Below is a small trained network, with its code and all its weights. Each question gives an input and a class and asks what happens when units are switched off, that is, made to give their printed mean instead of their output.

import numpy as np


def w(rows, s, z=0):
    codes = np.array(rows[::2]) - 128.0
    scale = np.full(codes.shape[1], s)
    scale[-1] = z or s
    return codes * scale


def f(y):
    return y / 2 * (1 + np.tanh(0.7978845608 * (y + 0.044715 * y**3)))


def log_softmax(a):
    a = a - a.max(-1, keepdims=True)
    return a - np.log(np.exp(a).sum(-1, keepdims=True))


def net(x, mask):
    res = np.array(x, float).reshape(1, 7) / 4 @ E
    y = f(res @ A[0][:, :-1].T + A[0][:, -1])
    res = res + np.where(mask, y, B[0][:, -1]) @ B[0][:, :-1]
    return log_softmax(res[-1] @ U[:, :-1].T + U[:, -1])


A, B = {}, {}
E = w([
[143,242,109],'x0',
[58,185,38],'x1',
[17,194,92],'x2',
[133,54,109],'x3',
[254,98,122],'x4',
[179,181,187],'x5',
[74,79,79],'x6',
],0.0077)
A[0] = w([
[46,159,206,254],'neuron 0',
[55,213,167,230],'neuron 1',
[67,48,76,85],'neuron 2',
[190,215,225,87],'neuron 3',
[200,2,54,187],'neuron 4',
[179,192,164,59],'neuron 5',
[143,211,197,225],'neuron 6',
],0.0094,0.0089)
B[0] = w([
[81,99,87,247],'neuron 0',
[113,90,57,255],'neuron 1',
[172,115,148,168],'neuron 2',
[172,96,159,210],'neuron 3',
[95,72,129,246],'neuron 4',
[208,116,156,158],'neuron 5',
[122,3,46,250],'neuron 6',
],0.012,0.0098)
U = w([
[69,235,232,35],'0',
[90,24,163,190],'1',
[159,160,123,81],'2',
[95,167,254,3],'3',
[116,249,185,30],'4',
[240,128,148,110],'5',
[103,126,191,96],'6',
[24,129,59,227],'7',
],0.011,0.0062)

Each question gives the input, the list of numbers given to net, and the class t.
The units are the neurons (one row each of A and B). Each row of codes is followed by its name. A weight is (code - 128) times the scale printed after its matrix; where a second scale follows, it is the last column's (A, B and U).
mask holds one flag per neuron, in row order. A switched-off neuron (its flag False) gives its mean, the last column of its row in B, instead of its output. The means were averaged over made-up inputs and are rounded, as every weight is.
A unit's drop is (log p(t) with every unit on - log p(t) with that unit switched off) / (log p(t) with every unit on - log p(t) with every unit switched off).
The circuit of an input: a set's keep is (log p(t) with only the set's units on - log p(t) with every unit switched off) / (log p(t) with every unit on - log p(t) with every unit switched off). Starting from all 7 units, units are removed one at a time, each time the one whose removal leaves the highest keep (on an exact tie, the one counted first), for as long as the keep stays at least 0.8.
units of the circuit, in order: the units of the circuit, biggest drop first
unit that matters most: the unit with the biggest drop
top k neurons: the k neurons with the biggest drops, biggest first
drop when u is switched off: that unit's drop, to one decimal
input [3,-2,-2,-7,4,-5,-1], class 5: top 3 neurons => (neuron 0; neuron 4; neuron 1)
input [3,6,-3,-5,2,3,-5], class 5: unit that matters most => neuron 4
input [-2,2,-2,-2,0,3,4], class 7: units of the circuit, in order => (neuron 3; neuron 5)
input [-8,-5,5,8,-5,2,-7], class 7: top 2 neurons => (neuron 3; neuron 0)
input [-4,-7,6,-8,-5,8,6], class 7: units of the circuit, in order => (neuron 0; neuron 1)
input [6,0,1,0,6,-1,-5], class 5: units of the circuit, in order => (neuron 4; neuron 0)
input [5,7,-4,-8,-1,7,-4], class 1: units of the circuit, in order => (neuron 6; neuron 3)
input [6,-8,-6,1,-1,-3,-6], class 5: units of the circuit, in order => (neuron 0; neuron 5)
input [-1,5,5,-5,5,8,-8], class 1: top 3 neurons => (neuron 6; neuron 3; neuron 1)
input [5,-8,2,0,4,0,-4], class 5: top 3 neurons => (neuron 4; neuron 5; neuron 0)
input [0,-8,8,0,5,-6,-2], class 7: units of the circuit, in order => (neuron 3; neuron 5)
input [-4,-7,6,-7,-6,0,-8], class 7: top 4 neurons => (neuron 0; neuron 1; neuron 4; neuron 2)
input [2,-1,4,-1,7,4,-5], class 5: top 3 neurons => (neuron 4; neuron 5; neuron 0)
input [7,-5,4,-7,-4,8,-8], class 1: units of the circuit, in order => (neuron 6)
input [-8,-3,5,-5,-1,-2,-2], class 7: drop when neuron 3 is switched off => 0.2
input [-8,7,-1,2,-6,8,-3], class 7: drop when neuron 3 is switched off => 0.1
input [-6,5,4,7,1,5,-4], class 7: drop when neuron 1 is switched off => -0.1
